A =
[[128 132 125 136 131 130 130 131 127 116 135]
 [128 128 121 141 122 135 136 128 139 136 121]
 [120 125 125 127 129 122 139 130 150 128 130]
 [131 130 131 131 126 122 118 132 126 134 121]
 [122 120 131 126 134 134 135 130 119 123 132]
 [129 125 126 136 124 125 115 135 126 138 121]]
A[-6, -11]	128
A[:, -11]	[128, 128, 120, 131, 122, 129]
A[2, -9]	125
A[3, 3]	131
A[:, 4]	[131, 122, 129, 126, 134, 124]
A[-4, -5]	139
A[0, -3]	127
A[-4]	[120, 125, 125, 127, 129, 122, 139, 130, 150, 128, 130]
A[-5, 6]	136
A[5, -2]	138
A[:, 8]	[127, 139, 150, 126, 119, 126]
A[-6, -6]	130
A[-6, -1]	135
A[-6, 4]	131
A[0]	[128, 132, 125, 136, 131, 130, 130, 131, 127, 116, 135]
A[-1, -5]	115
A[-2, -3]	119
A[-5, 2]	121
A[3]	[131, 130, 131, 131, 126, 122, 118, 132, 126, 134, 121]
A[-2, -2]	123
A[5, -4]	135
A[4, -10]	120
A[3, -6]	122
A[:, -1]	[135, 121, 130, 121, 132, 121]

arr = [150 111 132 122]
arr[0] => 150
arr[1] => 111
arr[-1] => 122
arr[2] => 132

m =
[[122 127 128 125 128 127 124 127 127 127]
 [116 127 129 124 130 129 122 133 128 129]
 [122 129 126 125 128 127 128 130 130 126]
 [117 127 128 123 128 125 120 126 129 125]
 [108 132 123 119 129 125 127 138 134 124]
 [113 131 125 122 130 127 126 136 131 126]
 [126 128 127 127 128 128 128 129 129 127]
 [113 131 124 120 128 124 125 130 133 122]
 [120 129 127 123 128 125 123 126 129 125]
 [107 127 129 121 131 129 121 141 129 130]
 [120 127 128 126 130 128 126 132 128 129]
 [106 131 123 117 126 120 118 125 132 118]]
Rows and columns are counted from 0.
row 0 col 0: 122
row 2 col 4: 128
row 6 col 5: 128
row 4 col 5: 125
row 4 col 2: 123
row 7 col 0: 113
row 9 col 5: 129
row 4 col 0: 108
row 7 col 8: 133
row 8 col 3: 123
row 2 col 6: 128
row 6 col 1: 128
row 3 col 8: 129
row 6 col 0: 126
row 11 col 4: 126
row 5 col 9: 126
row 0 col 2: 128
row 7 col 1: 131
row 2 col 0: 122
row 7 col 7: 130
row 3 col 1: 127
row 7 col 3: 120
row 10 col 6: 126
row 1 col 4: 130
row 6 col 7: 129
row 8 col 6: 123
row 10 col 8: 128
row 11 col 3: 117
row 0 col 5: 127
row 7 col 9: 122
row 2 col 5: 127
row 1 col 8: 128
row 2 col 3: 125
row 5 col 5: 127
row 8 col 2: 127
row 8 col 5: 125
row 6 col 8: 129

x =
[[120 146 120 126 135 130 121 144 134 129 134]
 [126 143 121 128 134 129 117 144 137 132 133]
 [125 154 121 126 135 123 117 154 142 134 140]
 [123 128 119 125 133 139 116 138 128 123 127]
 [124 145 119 122 134 134 120 139 133 129 131]]
x[0, -11]: 120
x[-2, 0]: 123
x[-5]: [120, 146, 120, 126, 135, 130, 121, 144, 134, 129, 134]
x[-5, -4]: 144
x[-2, -7]: 133
x[0, -7]: 135
x[1, -2]: 132
x[3, -5]: 116
x[-1, 8]: 133
x[4, 7]: 139
x[-4, 6]: 117
x[:, 2]: [120, 121, 121, 119, 119]
x[:, 1]: [146, 143, 154, 128, 145]
x[-1, 1]: 145
x[:, -4]: [144, 144, 154, 138, 139]
x[-3]: [125, 154, 121, 126, 135, 123, 117, 154, 142, 134, 140]
x[-4, 10]: 133
x[1, 4]: 134

M =
[[128 122 120 120 125 134 146 150 141 121 105 107 121 135]
 [128 120 121 133 150 136 106 114 137 136 125 120 135 148]
 [128 123 120 120 122 128 137 147 150 142 125 109 104 112]
 [128 122 119 121 127 138 149 147 128 108 105 119 135 140]
 [128 122 119 121 128 140 150 145 124 106 107 123 137 139]
 [128 120 122 135 151 131 104 120 139 133 122 123 143 141]
 [128 120 124 143 146 110 113 138 133 121 127 147 126 104]
 [128 120 121 131 148 143 113 106 129 139 130 121 124 142]
 [128 123 120 120 122 127 136 146 151 144 128 111 104 110]
 [128 123 120 120 123 130 141 150 148 133 114 104 109 123]
 [128 123 120 120 121 125 133 142 150 149 138 122 108 104]
 [128 120 126 148 135 104 129 138 124 123 146 128 105 131]]
M[0][0] => 128
M[4][5] => 140
M[4][2] => 119
M[11][4] => 135
M[3] => [128, 122, 119, 121, 127, 138, 149, 147, 128, 108, 105, 119, 135, 140]
M[5][3] => 135
M[7][2] => 121
M[:, 9] => [121, 136, 142, 108, 106, 133, 121, 139, 144, 133, 149, 123]
M[:, 2] => [120, 121, 120, 119, 119, 122, 124, 121, 120, 120, 120, 126]
M[3][5] => 138
M[:, 0] => [128, 128, 128, 128, 128, 128, 128, 128, 128, 128, 128, 128]
M[11][8] => 124
M[9][4] => 123
M[:, 3] => [120, 133, 120, 121, 121, 135, 143, 131, 120, 120, 120, 148]
M[5] => [128, 120, 122, 135, 151, 131, 104, 120, 139, 133, 122, 123, 143, 141]
M[7] => [128, 120, 121, 131, 148, 143, 113, 106, 129, 139, 130, 121, 124, 142]
M[1][10] => 125
M[1][4] => 150
M[3][6] => 149
M[10][4] => 121
M[2][11] => 109
M[5][8] => 139
M[2][7] => 147
M[5][5] => 131
M[6][10] => 127
M[10] => [128, 123, 120, 120, 121, 125, 133, 142, 150, 149, 138, 122, 108, 104]
M[11][5] => 104
M[2][12] => 104
M[2] => [128, 123, 120, 120, 122, 128, 137, 147, 150, 142, 125, 109, 104, 112]
M[8][6] => 136
M[9][0] => 128
M[11][7] => 138
M[:, 7] => [150, 114, 147, 147, 145, 120, 138, 106, 146, 150, 142, 138]

X =
[[135 137 134 108 121 117 138 113 135 128 132 119 130 116]
 [122 114 129 138 122 145 128 113 131 141 130 113 112 137]
 [130 139 131 109 123 117 136 117 135 125 129 120 129 118]
 [127 123 130 129 123 131 128 114 140 131 129 116 120 127]
 [134 128 133 118 119 124 130 108 148 131 133 113 124 118]
 [121 121 137 108 128 129 156 116 115 139 135 124 118 130]
 [124 139 128 115 124 119 128 115 146 122 126 112 122 122]
 [123 121 127 115 117 128 132 111 134 135 129 105 112 123]]
Rows and columns are counted from 0.
(0, 0) = 135
(1, 2) = 129
(6, 2) = 128
(5, 3) = 108
(5, 5) = 129
(6, 5) = 119
(2, 8) = 135
(4, 0) = 134
(4, 13) = 118
(6, 3) = 115
(5, 10) = 135
(7, 13) = 123
(3, 0) = 127
(4, 9) = 131
(6, 0) = 124
(5, 4) = 128
(2, 0) = 130
(2, 10) = 129
(0, 7) = 113
(0, 8) = 135
(6, 4) = 124
(6, 8) = 146
(6, 13) = 122
(2, 9) = 125
(6, 11) = 112
(7, 9) = 135
(5, 8) = 115
(5, 12) = 118
(7, 7) = 111
(7, 6) = 132
(5, 0) = 121
(7, 4) = 117
(2, 1) = 139

a = [[119, 128, 114, 139, 134, 113, 116], [119, 121, 116, 134, 124, 123, 116], [118, 126, 126, 134, 122, 122, 131], [131, 135, 134, 135, 136, 129, 128], [117, 127, 122, 138, 135, 121, 128], [123, 107, 113, 119, 119, 124, 128], [125, 130, 125, 128, 124, 117, 126], [140, 127, 149, 109, 121, 143, 151], [125, 122, 117, 139, 127, 119, 116], [133, 139, 129, 138, 149, 139, 119]]
a[0, -7] -> 119
a[2, -6] -> 126
a[-9, 3] -> 134
a[-4, 0] -> 125
a[3, 6] -> 128
a[1, -1] -> 116
a[6, -4] -> 128
a[-4, 6] -> 126
a[-10, 6] -> 116
a[1, -6] -> 121
a[9] -> [133, 139, 129, 138, 149, 139, 119]
a[-6, -4] -> 138
a[:, -3] -> [134, 124, 122, 136, 135, 119, 124, 121, 127, 149]
a[-5] -> [123, 107, 113, 119, 119, 124, 128]
a[3, -6] -> 135
a[-8, 2] -> 126
a[:, -6] -> [128, 121, 126, 135, 127, 107, 130, 127, 122, 139]
a[4, 4] -> 135
a[6, 2] -> 125
a[-5, -4] -> 119
a[0, -2] -> 113
a[:, -7] -> [119, 119, 118, 131, 117, 123, 125, 140, 125, 133]
a[3, -7] -> 131
a[7] -> [140, 127, 149, 109, 121, 143, 151]
a[7, 6] -> 151
a[1] -> [119, 121, 116, 134, 124, 123, 116]
a[0, 1] -> 128
a[:, -2] -> [113, 123, 122, 129, 121, 124, 117, 143, 119, 139]
a[2] -> [118, 126, 126, 134, 122, 122, 131]
a[-7, -5] -> 134
a[:, 2] -> [114, 116, 126, 134, 122, 113, 125, 149, 117, 129]
a[4] -> [117, 127, 122, 138, 135, 121, 128]
a[-1, -4] -> 138
a[1, -5] -> 116

W =
[[137 129 128 127 138 109]
 [137 130 128 127 138 109]
 [136 129 128 127 137 111]
 [137 131 130 129 136 112]
 [140 131 130 129 139 107]
 [137 129 127 126 138 109]
 [138 129 127 126 140 105]
 [125 127 127 128 125 134]]
W[0, 0] -> 137
W[:, 1] -> [129, 130, 129, 131, 131, 129, 129, 127]
W[0, 2] -> 128
W[6, 4] -> 140
W[:, 4] -> [138, 138, 137, 136, 139, 138, 140, 125]
W[:, 0] -> [137, 137, 136, 137, 140, 137, 138, 125]
W[3, 4] -> 136
W[:, 3] -> [127, 127, 127, 129, 129, 126, 126, 128]
W[2, 2] -> 128
W[4, 5] -> 107
W[1, 0] -> 137
W[:, 5] -> [109, 109, 111, 112, 107, 109, 105, 134]
W[3, 3] -> 129
W[4, 2] -> 130
W[5, 0] -> 137
W[4] -> [140, 131, 130, 129, 139, 107]
W[6, 2] -> 127
W[5, 1] -> 129
W[3, 2] -> 130
